Each row has a name. Each piece below is followed by the name of the row it came from, unless a question asks for something else. Each question is about the rows just above it.

[122 127 145 138 137 120 114 124 152 139 146] -> q_389
[148 139 183 148 210 140  88 185 138  92 164] -> q_963
[122 127 145 138 137 120 114 129 151 121 145] -> q_726
[148 133 183 148 210 145 138 102 113 124 124] -> q_320
q_963 without one entry, shuffled: [139 164 148 210  88  92 183 185 140 148]. Gone: -> [138]
Where do [148 133 183 148 210 145 138 102 113 124 124] appear? -> q_320
Which entry of q_963 is missing from [185 140  92 210 148 183  88 148 164 138]? -> [139]

[ 55  86  96 193 105 152 101 102 125  64 144 168 146 108 145  99 162 161
 196] = q_402
[142 198 167  54 175 129 109 174 146 197 170 145  55  86  97 150 186  58
  67] = q_527
[162  98 136 177 135 187 134 168 182  84 196  82 125  64  59 141 198 136
  70] = q_281
q_281 without one entry, shuffled: [196 136 141 182 136  59 135  82  64  98  70 198 177  84 168 187 162 125]. Gone: -> [134]
Shuffled q_402 with one entry gone: [101  86  99 108 193 161 105  96 196 102 168 146  55 145  64 125 152 144], missing -> [162]
Move every entry of [142 198 167  54] by +1 step of 1. -> [143 199 168  55]
Which row holds this, read backwards? [97 86 55] -> q_527

[180 129 120  57 141  45 129 174 109 150 128 167  83 111  91 108 131 123
 130  95  96 131 127 116  97  91  38 156 134 137 107 187 149] : q_325
[159  99  81  94 149  91 111 152 101 176 113 145  96 152  94  86 120 109
 111 122 120 105 120  89 128  94  90 139 137 106  73 183 135] : q_361
[159  99  81  94 149  91 111 152 101 176 113 145  96 152  94  86 120 109
 111 122 120 105 120  89 128 117 173  89 150 116 109 162 105] : q_371
[139] with -1 step of 1 on every entry: -> [138]
Move every entry of [113 145  96 152] by +1 step of 1. -> [114 146  97 153]
Shuffled q_361 with one entry gone: [176  99 152 135 139 152 111 149 113 120  94 120  94 111 106 183  96 137
  86  73  94 109 101 145  91  81  89 122  90 159 128 120], missing -> [105]
Which row holds this, read backwards? [117 128  89 120 105 120 122 111 109 120] -> q_371

[202 142 209 142 171] -> q_32
[184 186 202 142 207] -> q_186
[184  85 202 142 207] -> q_509
Shuffled q_32 with one entry gone: [142 209 142 202], missing -> [171]
Where do [184  85 202 142 207] appear? -> q_509

[206 110 218 163 160  69 159  93  53  49] = q_513
[144 185 177  38 119  36  29  57  65 210] = q_918
[ 76  49 121 201 111  92 154  48 136 140] = q_311
[110 218 162  67  69 129 150 156 118  80] = q_902
[137  60  98 127  53 111 156 142  95  59] = q_666
[206 110 218 163  67  69 159  93  53 154] = q_388
[157 164 142  79 120 130 105 155 136 140] = q_117
[164  72 135 131  47 106 164 144  91  69] = q_880
[137  60  98 127  55 111 156 142  95  59] = q_629
q_513 without one entry, shuffled: [206  49 110  93 218  53  69 163 160]. Gone: -> [159]
Which row holds [ 69 160 163 218 110] read backwards? -> q_513
[131] with -1 step of 1 on every entry: -> [130]
The row with [157 164 142  79 120 130 105 155 136 140] is -> q_117
q: [137  60  98 127  55 111 156 142  95  59] -> q_629
Move every entry of [144] by +1 step of 1. -> [145]

[ 71 125 114 109 117 153 104 158  95 104 153 143 144 155 115 190 168  45
  94  87 133 151 129  94 183 180 135 154 123 116 143 119] : q_172
[158 122 208 140 124 110 111 110 150 170 144 120 108 148 154  57 104 191
 154 137 124 101 119 107  54  92  89 112 120 122  93 111] : q_124
[161 119 216 142 125  98 103 113 145 169 142 111 106 132 144  45  95 203
 128 145 135  99 122 114  62  89  84 107 121 136  94 112] : q_161
[115 113 208 140 124 110 111 110 150 170 144 120 108 148 154  57 104 191
 154 137 124 101 114 107  54  92  89 112 120 122  93 111] : q_808
[111 114 175 130 123  90  73 154  90 122 142  95 124  86  85  96 111 139
 104 135 176 126 160 128 172 137  96 118 126 176 130 121] : q_376
[124 134 154 121 118 171 143 110 160 156 219 167 126 218 188 142 156 108
 138  92  80 122  81  74  56 127 126 146 117  61 102 108] : q_45
[ 69 126 111 108 117 155 104 159  94 102 154 144 145 157 115 195 170  40
 119  85 132 153 129  93 186 182 137 156 123 114 144 120] : q_856
[ 96 113 160 125 122  94  69 164  78 110 143  97 130  82  75 118 120 115
 139 128 181 135 166 127 198 153 103 125 126 179 139 123] : q_911
[106 115 167 127 123  99  78 154  91 120 144 103 127  97  91 110 119 126
 158 128 169 130 155 122 171 143 102 124 125 166 131 121] : q_28
[161 122 212 141 125 107 110 109 151 171 143 119 107 146 154  52 101 197
  99 140 125 100 114 108  52  89  88 111 120 124  92 110] : q_46
[149 121 201 137 124 110 107 117 142 162 144 119 112 142 146  68 107 179
 132 135 129 106 119 108  72 101  92 115 121 127  99 112] : q_706
[161 122 212 141 125 107 110 109 151 171 143 119 107 146 154  52 101 197
  99 140 125 100 114 108  52  89  88 111 120 124  92 116] : q_365
Shuffled q_808 with one entry gone: [124  93  57 104 154  89 120  54  92 191 120 208 150 148 122 111 140 101
 154 107 110 113 112 144 137 124 170 115 111 110 108], missing -> [114]
Which entry of q_911 is missing from [118 166 198 125  78 164  96  94 103 115 130 110 125 143  75 120  97  69
 139 122 139 181 123 135 160 179 153 126  82 127 128]? -> [113]
q_45 without one entry, shuffled: [219  74 118 143 188  56 117 154 138 171 121  92 156 122  81 102 108 124
 146 110 108 126 167 160  80  61 127 156 126 134 142]. Gone: -> [218]

[125 182  89  62  71 190 119  60  97 117 183 189  94 112 179 171 180  86
  74 185  64 105 190 164  46 103 117  70 104 185 166  89  68 169 180 159
  63  92 154 123 167  92 158]  q_324
[124 186  82  53  65 191 118  49  88 113 188 197  90 106 184 173 183  77
  65 194  55 101 194 158  37  97 117  64 101 193 165  83  59 170 183 165
  51  87 156 113 171  85 165]  q_51
[133 135 113 127 125 132 124 124 114 133 130 134 123 114 138 137 132 114
 126 135 120 112 132 127 115  69  42 105 104 134 139 112 121 140 138 129
 115 126 140 118 134 113 137]  q_982
[126 188  90  58  69 196 118  55  99 118 191 195  88 115 185 177 187  87
  67 193  64 106 196 170  42 104 115  69 105 191 172  89  68 173 185 162
  62  88 157 127 172  94 162]  q_778
[ 61 167 170  70  60 164 175  69 162  57 186 154 144 179 138 166 188 172
 109 166  81 176 173 155 106  52 168  62  55 163 161  56  77 111 126 180
 146 143 102 153 183 172  97]  q_93
[139 150 109  66 145 108 114 159 133 134  67  96  81  71 115  83  64  71
 117  88 176  74  78 106 138 198  62 193 199  88  91 199 180 140 122  59
  96  85 153 104  65  78 160]  q_331
[174 160  66 148 136 140 127 139  66 172 135 164 128  68 177 164 140  71
 139 150 108  66 145 108 114 159 133 134 156 163 167 143 110 184 178 146
  76 136 188  78 150  67 184]  q_799
[ 63  60 211  80 121 106  87  95 221  65 103  59  84 212  40  48  90 197
  74  87 167 212  90 169 128  90  78 124  95  57  48 117 165  36  42  65
 190  72  29 215  64 211  40]  q_692
[124 186  82  53  63 191 118  49  88 113 188 197  90 106 184 173 183  77
  65 185  55 101 194 158  37  97 117  64  99 193 165  83  59 170 183 165
  51  87 156 113 171  85 165]  q_746
Which entry of q_93 is missing from [ 81  77 162 188  57  60 155 167  62 154 163 168 109 144 111  52 138 166
 143 176 161 102  97  55 172 164 179 146 166 153 186 180 175 172  70  56
  61 173  69 106 170 183]? -> [126]
Shift each entry of [183] by -1 times 1: -> [182]
Shuffled q_778 with one entry gone: [104  42 172 195 173  69  58 191 196  64 193 188  69  94 185 191 127 172
 157  90 185  99 118 187  88 162  68 115 177  55  87 196  88 115 118  67
 126 106 170  89 162 105], missing -> [62]
Which row holds this, read backwards? [134 133 159 114 108 145  66 108 150 139] -> q_799
Which row holds [105  69 115 104  42] read backwards? -> q_778

[157 143 137 139 129 155 130 139 140 145 138 170 138 140 130] = q_174
[118 140 136 113 129 116 125  68 133 111  52 122 139  42 148] = q_432
[105 113 136 129 140 105 134 158 136 112 172  89 140 175 148] = q_815
[180 140 145 142 146 169 145 151 137 140 146 194 146 148 150] = q_685
[131 132 122 117 109 128 112  92 117 133  99 122 111 104 110] = q_209
[140 122 160 168 149 128 138 126 146 121 117 136 138 106 148] = q_17
[150 129 137 149 137 143 131  92 132 128  83 159 127  53 139] = q_286
[140 129 136 113] is which row, read backwards? -> q_815
[157] with +1 step of 1 on every entry: -> [158]
Shift each entry of [ 83 159 127  53] by +1 times 1: -> [ 84 160 128  54]
Shuffled q_432 with one entry gone: [116 139 148 129 136  52  68 118 133 111 122 125 140  42], missing -> [113]

[ 98  84  70 172  42 129  93  71] : q_739
[ 84  70  98  42 172 125 152 133] : q_572
[179 121 150  96  82 170  99 158] : q_38
[108  95 127 161  68 115 134  98] : q_247
Shift each entry of [170  99] by +1 times 1: -> [171 100]
Move every entry of [68] by -1 step of 1. -> [67]
Which row holds this, read backwards? [ 42 172  70  84  98] -> q_739
Shuffled q_247 with one entry gone: [ 68 127 134  98  95 161 115], missing -> [108]
Move every entry of [161  68 115] by -1 step of 1. -> [160  67 114]

[102  59  84 112 151] : q_333
[102  59 112  84 123] : q_948
[ 75  59  84 112 151] : q_177
q: [ 75  59  84 112 151] -> q_177
Which row holds this, read backwards? [112  84  59 102] -> q_333
Move every entry of [102  59  84 112] by +1 step of 1. -> [103  60  85 113]
The row with [102  59  84 112 151] is -> q_333

[201 162 115 218 135 196 199  65 179] -> q_622
[228  54  34 116  39  94  36 228 108] -> q_882
[147 229 212  62 171 191 216 205 119] -> q_62
[156 147  77 169 214 111 138  69 214] -> q_503
[ 54 124 100 157 127  38  77 139 187] -> q_541
[222  46  82  98 169  57 174 120 148] -> q_758
[ 75  85 207  75 145 142 100 127  60] -> q_426
[ 98 154 190 202 162 115 219 171  58] -> q_480
[115 162 202] is which row, read backwards? -> q_480
Shuffled q_480 with one entry gone: [190 115 154 162 219  58 202  98], missing -> [171]
Move every entry of [ 85 207  75 145] by +1 step of 1. -> [ 86 208  76 146]

[ 70  71 103 179  62 164 197] = q_953
[ 69 177  70 104  44 210  44] = q_761
[ 70 164 179 103  71 197  62] = q_277
Shuffled q_761 with one entry gone: [ 70 210 104  44 177  44], missing -> [69]
q_953 without one entry, shuffled: [ 70 179  71 197 164 103]. Gone: -> [62]
[ 62 197  71 103 179 164] is which row, read backwards? -> q_277
Which row holds this, read backwards? [164  62 179 103] -> q_953
Move every entry of [ 70 104] by -1 step of 1. -> [ 69 103]

[ 55 131 123 134 123  95 160] = q_557
[ 63 125 129 135  97 109 210] = q_754
[107 132 100 153 160 125  86] = q_358
[158 128 132 124 131 139 112] = q_855
[176 125 109 153 144 167 102] = q_954
[126 129  91 171 159 148  95] = q_990
[ 94 137 145  93 143  76  80] = q_529
[165 130 168  74 123 109  90] = q_349
[184 124 133 124 125 155 119] = q_584
[108 128 139 113 119 112 139] = q_599
Move every entry of [128 132 124] by +1 step of 1. -> [129 133 125]
Which row holds this, read backwards? [159 171] -> q_990
q: [158 128 132 124 131 139 112] -> q_855
[160  95 123 134 123 131] is which row, read backwards? -> q_557

[110 126 130 130 129 127 127 127 113 127 134 151 170 127 131 126 128 130
 129 127 128 133 187 129]  q_593
[ 61 126 130 130 129 127 127 127  63 127 161 140 126 127 130 126 128 130
 129 127 128 114 129 136]  q_142
[ 92 126 130 130 129 127 127 127 128 127 187 137 117 127 130 126 128 130
 129 122 128 121 129 133]  q_967
[142 126 130 130 127 127 128 127 176 127 119 140 120 127 134 126 129 130
 129 121 128 118 129 118]  q_65
[ 59 126 133 130 129 127 127 125 178 127 102 165  88 127 130 126 128 130
 129 122 128 159 129 118]  q_70
[162 126 130 130 129 127 127 127 162 127  77 161 124 124 130 126 128 130
 129 122 128  59 129 123]  q_771
[ 30 126 130 130 129 127 127 127 132 127 161 140 138 127 130 126 128 130
 129 118 128 165 129 129]  q_373
[ 30 126 130 130 129 127 127 127 132 127 161 140 138 127 130 126 128 130
 129 124 128 121 129 132]  q_4
[153 126 130 130 129 127 127 127 122 127  85 130 167 131 126 128 127 130
 129 128 128  91 129 106]  q_436
[ 92 126 129 130 129 127 127 127 104 127 185 140 124 127 129 126 128 130
 129 122 128 135 129 118]  q_679
[ 30 126 130 130 129 127 127 127 132 127 161 140 137 127 130 126 128 130
 129 118 128 165 129 129]  q_786
[ 79 126 130 130 129 127 127 126 141 127 199 114  91 127 130 126 128 130
 129 122 128 108 129 137]  q_276
[123 129  59 128 122 129] is which row, read backwards? -> q_771
q_65 without one entry, shuffled: [130 127 129 118 127 127 176 130 120 126 127 119 128 134 129 127 130 142
 118 126 129 121 128]. Gone: -> [140]
[130 128 126 131 127] is which row, read backwards? -> q_593

[156  65 107  90 198  61  82 139] = q_64
[156  67  98 146 114 174 170 182] = q_763
[126  94 169 117 115  45  94 116] = q_994
[162 145 159 149 149  95  69 133] = q_474
[ 45 115 117 169] is which row, read backwards? -> q_994
[149] with -1 step of 1 on every entry: -> [148]
Shift each entry of [169 117 115] by -1 times 1: -> [168 116 114]
Move every entry of [156  65 107] by -1 step of 1. -> [155  64 106]

[102 124 111 106 120 109 123 150 121 124 161  92 120 174 116] = q_738
[114 119 135 137 129 115 125 104 128 119 100 111 128  93 132] = q_136
[121 127 125 126 120 123 120  96 122 127  93 121 120  84 120] = q_836
[161  94 124 122 126 113 126 136 127 122 139 103 126 145 126] = q_840
[123 122 138 137 140 121 136 155 136 121 156 119 138 163 141] = q_206
[122 117 147 153 130 119 124  70 130 117  57 123 130  36 137] = q_867
Which entry of q_136 is missing from [132 125 119 129 104 135 100 114 119 128 115 111 137 128]? -> [93]
Shift each entry of [128] by -1 times 1: -> [127]
[ 92 161] is which row, read backwards? -> q_738
[145 126 103 139 122] is which row, read backwards? -> q_840

[100 138  95  93  98 104 111 121 135  96] = q_805
[ 98 127 144 133 109 101 123 134 124  93] = q_684
[110 103  75 100 137 147 117  71  43  48] = q_813
[138 100] is which row, read backwards? -> q_805
[137 100] is which row, read backwards? -> q_813
q_684 without one entry, shuffled: [133 123 144  93 109 127 134 101  98]. Gone: -> [124]
q_805 without one entry, shuffled: [ 93 111 135 104  98 138 100 121  96]. Gone: -> [95]

[108  84 188 162 106 168] = q_350
[156 158 125  93 166 101] = q_517
[ 96  90 168 162  96 161] = q_682
[125 128 106 135 119 127] = q_488
[131 126 111 135 119 127] = q_118
[145 133  93 132 128 124] = q_951
[151 155 110 104 155 109] = q_576
[110 107 168 143 119 148] = q_20
[199 219  75  29 226  36] = q_604
Move every entry of [ 96  90 168] by -1 step of 1. -> [ 95  89 167]
Shuffled q_576 with one entry gone: [151 109 104 155 155], missing -> [110]
Which row holds [ 75 219] read backwards? -> q_604

[159  63 121 139 145 141 124 113 141] : q_703
[104 124  87 171  90 172 171 172  81] : q_750
[ 51 151 104 166 133 174 153 148  58] : q_838
[ 92 174 127 129  93 132 147 154  93] : q_348
[ 76 168  65 193 125 174  63 148  58] : q_807
[ 94 139  66 195  91 192 184 186  98] : q_16
[176  51 151 104 166 130 106  92 177] : q_583
[144 134 175  94 161  68  74  83 175] : q_843
[212  27 197  56 173 109  86 110 154] : q_804
Which entry of q_804 is missing from [ 27 173 212  56 110  86 154 197]? -> [109]
Which row holds [154 147 132  93 129] read backwards? -> q_348
[ 58 148  63 174 125] is which row, read backwards? -> q_807
Which row holds this, read backwards? [148  63 174 125] -> q_807
Which row holds this, read backwards? [130 166 104 151  51] -> q_583

[153 128  90 137 141 123]  q_611
[122 148 148 117  45 202]  q_448
[174 128  90 137 141 123]  q_699
[153 154 170 107 103 102]  q_989
q_989 without one entry, shuffled: [103 107 102 170 153]. Gone: -> [154]
Shift each entry of [117] by +1 times 1: -> [118]
q_989 without one entry, shuffled: [107 154 103 170 153]. Gone: -> [102]
q_989 without one entry, shuffled: [103 170 107 154 102]. Gone: -> [153]
Which entry of q_611 is missing from [137 141 123  90 153]? -> [128]

